Read these off the matrix that follows. Indices start at 1.
1) Give the bottom-left entry.
2) Give the entry just left of the centre entry.
3) Give the top-left entry.
4) Give the entry directly below -5.4.
5) Give the top-right entry.
6) Give the entry in row 1 and column 3.
7) Give the bottom-right entry.
8) Give the entry directly below the smallest entry.
[[ -9.2  -0.4  -3.8  14.4 -18.3   6.8  -5.4]
 [-13.6  22.4  -3.7   8.0   4.4   9.6   6.6]
 [ -0.8  -2.1  15.1 -12.7  -3.3   0.4 -13.8]]
1) -0.8
2) -3.7
3) -9.2
4) 6.6
5) -5.4
6) -3.8
7) -13.8
8) 4.4

-1.92	1.28	-1.94	0.13	-0.52	1.05	-1.56	5.59	-1.70	-1.05	-0.43	2.66	2.65	1.42	-0.75
1.00	0.82	0.22	0.52	-0.10	0.42	1.08	-1.68	0.16	0.35	0.44	-0.36	-1.29	-0.14	-0.16
The last entry, reading row by row? -0.16
The fifth entry, reading row by row? -0.52
The smallest entry in the first column? -1.92
The top entry of the column that holds the smallest entry: -1.94
The entry just left of 2.65 -> 2.66
The smallest entry in the last column? -0.75
The 2nd entry on the diagonal from the top-right corner? -0.14
The entry just right of the smallest entry? 0.13
The bottom-left entry? 1.00
The third entry from the end, reading row by row? -1.29
The entry just right of the largest entry is -1.70
The third largest entry? 2.65
The entry just left of the largest entry: -1.56
The entry just left of -1.56: 1.05
The largest entry in the last row is 1.08
The 5th-last entry, reading row by row: 0.44
The entry directly above -0.14 is 1.42
The entry just left of 0.16: -1.68
The entry just right of -1.68? 0.16
The entry just right of 0.52: -0.10

| -0.23 |  0.51 |  0.40 | -0.07 | -0.11 |
| -0.82 |  0.77 |  1.60 |  2.54 |  2.24 |
| -0.43 |  0.78 |  1.24 |  1.00 | -0.26 |
|  4.16 |  3.32 |  0.99 | -0.71 | -1.38 |
| -1.52 |  3.00 |  6.20 |  5.21 |  4.53 |
|  1.40 |  1.65 |  0.72 | -0.42 | -1.05 |
| -0.57 |  0.29 |  1.33 |  0.00 |  2.64 |
| -2.35 |  0.00 | -1.88 | -1.03 |  0.31 |
| -2.27 | -1.92 | -0.52 |  1.61 |  0.00 |
| -3.45 | -1.83 |  0.38 |  2.50 |  2.75 |
| -3.32 | -1.20 |  1.19 |  2.99 |  2.20 |
| -1.65 |  0.00 |  3.15 |  4.19 |  3.26 |
| -2.58 | -3.05 | -2.00 | -0.78 |  1.09 |
Indices start at 1.
The entry at row 3, column 2 is 0.78
Find the entry directly below 1.61.
A: 2.50
Find the entry at row 1, column 3.
A: 0.40
Find the entry directly below 3.26.
A: 1.09
Find the entry just right of 4.19.
A: 3.26
The entry at row 1, column 1: -0.23
Find the entry just right of 5.21.
A: 4.53
The entry in row 1 and column 2: 0.51
The entry directly below 1.19 -> 3.15
The entry directly above the centre entry: 0.72
The entry just right of 0.99 -> -0.71
Find the entry in the top-right corner.
A: -0.11
Find the entry at the centre.
A: 1.33
Find the entry just right of -0.57.
A: 0.29
Find the median of all entries.
A: 0.31
The entry at row 3, column 1: -0.43
The entry directly below 1.33 is -1.88
The bottom-left entry -> -2.58
The entry directly above the largest entry -> 0.99
Find the entry directly above -1.38.
A: -0.26
The entry directly below the smallest entry is -3.32
The entry just right of the smallest entry is -1.83
Find the entry just left of the largest entry.
A: 3.00
The entry in row 3 and column 3 is 1.24
The entry in row 2 and column 3 is 1.60
The entry directly above 3.00: 3.32
Find the entry in row 2 and column 1.
A: -0.82
Find the entry directly above 2.64.
A: -1.05
The entry directly below -0.57: -2.35

Read these off the matrix that follows. Counting starts at 1.
1) Find the entry directly above 0.83.
2) Find the entry directly below -0.78.
3) Find the entry in the bottom-right corner.
4) Find the top-right entry.
5) Find the entry in row 1 and column 2.
6) Find the top-left entry.
7) Find the entry directly below -1.17.
8) Find the entry at row 2, column 1.
|  0.47 |  0.47 |  0.92 |  0.19 |  0.26 |  0.87 | -2.06 |  1.23 | -0.40 |  0.94 | -0.93 |
|  1.33 |  0.89 |  1.29 | -0.46 | -0.38 |  0.99 | -0.89 |  1.61 | -0.50 |  1.33 | -1.27 |
|  2.27 |  2.83 |  1.35 | -0.13 | -0.67 |  0.98 | -4.96 |  0.59 | -1.17 |  2.52 |  0.51 |
| -0.56 | -0.61 | -1.59 |  1.32 |  1.56 | -0.45 | -0.21 | -0.32 | -2.57 | -1.32 | -0.19 |
| -1.64 | -1.25 | -0.47 |  1.84 |  2.39 | -0.40 | -2.45 | -0.53 | -0.89 | -0.50 | -1.72 |
| -1.29 | -2.01 | -1.94 |  5.09 |  5.46 | -1.16 |  0.76 | -0.14 | -4.32 | -2.36 | -2.15 |
|  2.10 |  1.02 | -0.24 |  1.54 |  0.87 |  0.49 |  2.37 |  1.82 | -2.61 | -0.39 |  1.02 |
| -0.08 |  0.15 |  0.99 | -1.86 | -1.79 |  0.45 |  0.19 |  0.03 |  1.53 |  0.83 | -0.99 |
| -2.60 | -2.68 | -2.21 | -0.07 |  0.24 | -2.20 |  5.36 | -2.82 |  2.00 | -2.91 |  1.22 |
| -0.09 | -1.37 | -1.45 | -0.56 |  0.02 | -0.14 |  4.06 |  1.36 |  0.40 | -1.98 |  2.38 |
| -2.01 | -2.48 | -2.10 |  3.56 |  4.04 | -0.94 |  1.43 | -0.17 | -2.91 | -2.72 | -1.49 |
|  0.65 |  0.41 |  0.78 | -0.01 | -0.40 |  1.17 |  0.54 |  1.78 | -0.63 |  0.30 | -0.67 |
| -0.03 | -0.47 | -0.24 | -3.51 | -2.67 | -0.78 |  1.79 | -0.70 |  4.98 |  0.00 |  4.09 |
| -0.16 | -0.58 | -1.26 |  1.52 |  2.12 | -0.45 | -1.60 |  0.39 | -0.73 | -0.86 |  2.09 |
1) -0.39
2) -0.45
3) 2.09
4) -0.93
5) 0.47
6) 0.47
7) -2.57
8) 1.33

[[ -3.0 -17.7  -5.5 -17.1]
 [-10.3  -8.9 -15.9 -10.8]
 [ -1.7  -2.0 -10.2 -15.2]
 [-18.9  -4.9  -8.4  15.5]
 [-17.0  -5.7 -19.2  -0.7]
 [ -0.6  -6.4 -12.1 -22.1]
 [-14.6  -2.4 -12.6   4.5]
 [ -9.7   5.6  -8.7   5.3]
 [-15.4   9.8 -18.3   6.8]
 [  5.7  -2.1   6.9  -8.8]
 [ -4.9  10.2 -17.1 -10.1]
 [  4.4   6.7  -3.7 -13.2]
 [ -6.4  11.8 -20.3 -10.1]
 [-15.6 -15.3 -13.4  -2.4]]
Indices start at 1.
The bottom-left entry is -15.6
Give the entry directly above -2.1.
A: 9.8
Give the entry just left of the largest entry.
A: -8.4
The entry in row 1 and column 2: -17.7
Give the entry directly below -15.2.
A: 15.5
Give the entry at row 3, column 1.
A: -1.7
Give the entry directly above the smallest entry.
A: -0.7
Give the entry in the top-left corner.
A: -3.0
The entry directly below -5.7 -> -6.4
Give the entry just right of -8.9.
A: -15.9
Give the entry just right of 5.7.
A: -2.1
The bottom entry of the column that holds the smallest entry: -2.4
The smallest entry: -22.1
Give the top entry of the column that holds the largest entry.
A: -17.1
Give the entry directly above 5.6.
A: -2.4
The entry at row 2, column 1 is -10.3
The entry just right of -9.7 -> 5.6
Give the entry directly below -19.2.
A: -12.1
Give the entry directly above -8.8.
A: 6.8
Give the entry directly above the largest entry.
A: -15.2
The entry just right of 4.4: 6.7
The entry in row 2 and column 2: -8.9
The entry in row 1 and column 3 is -5.5
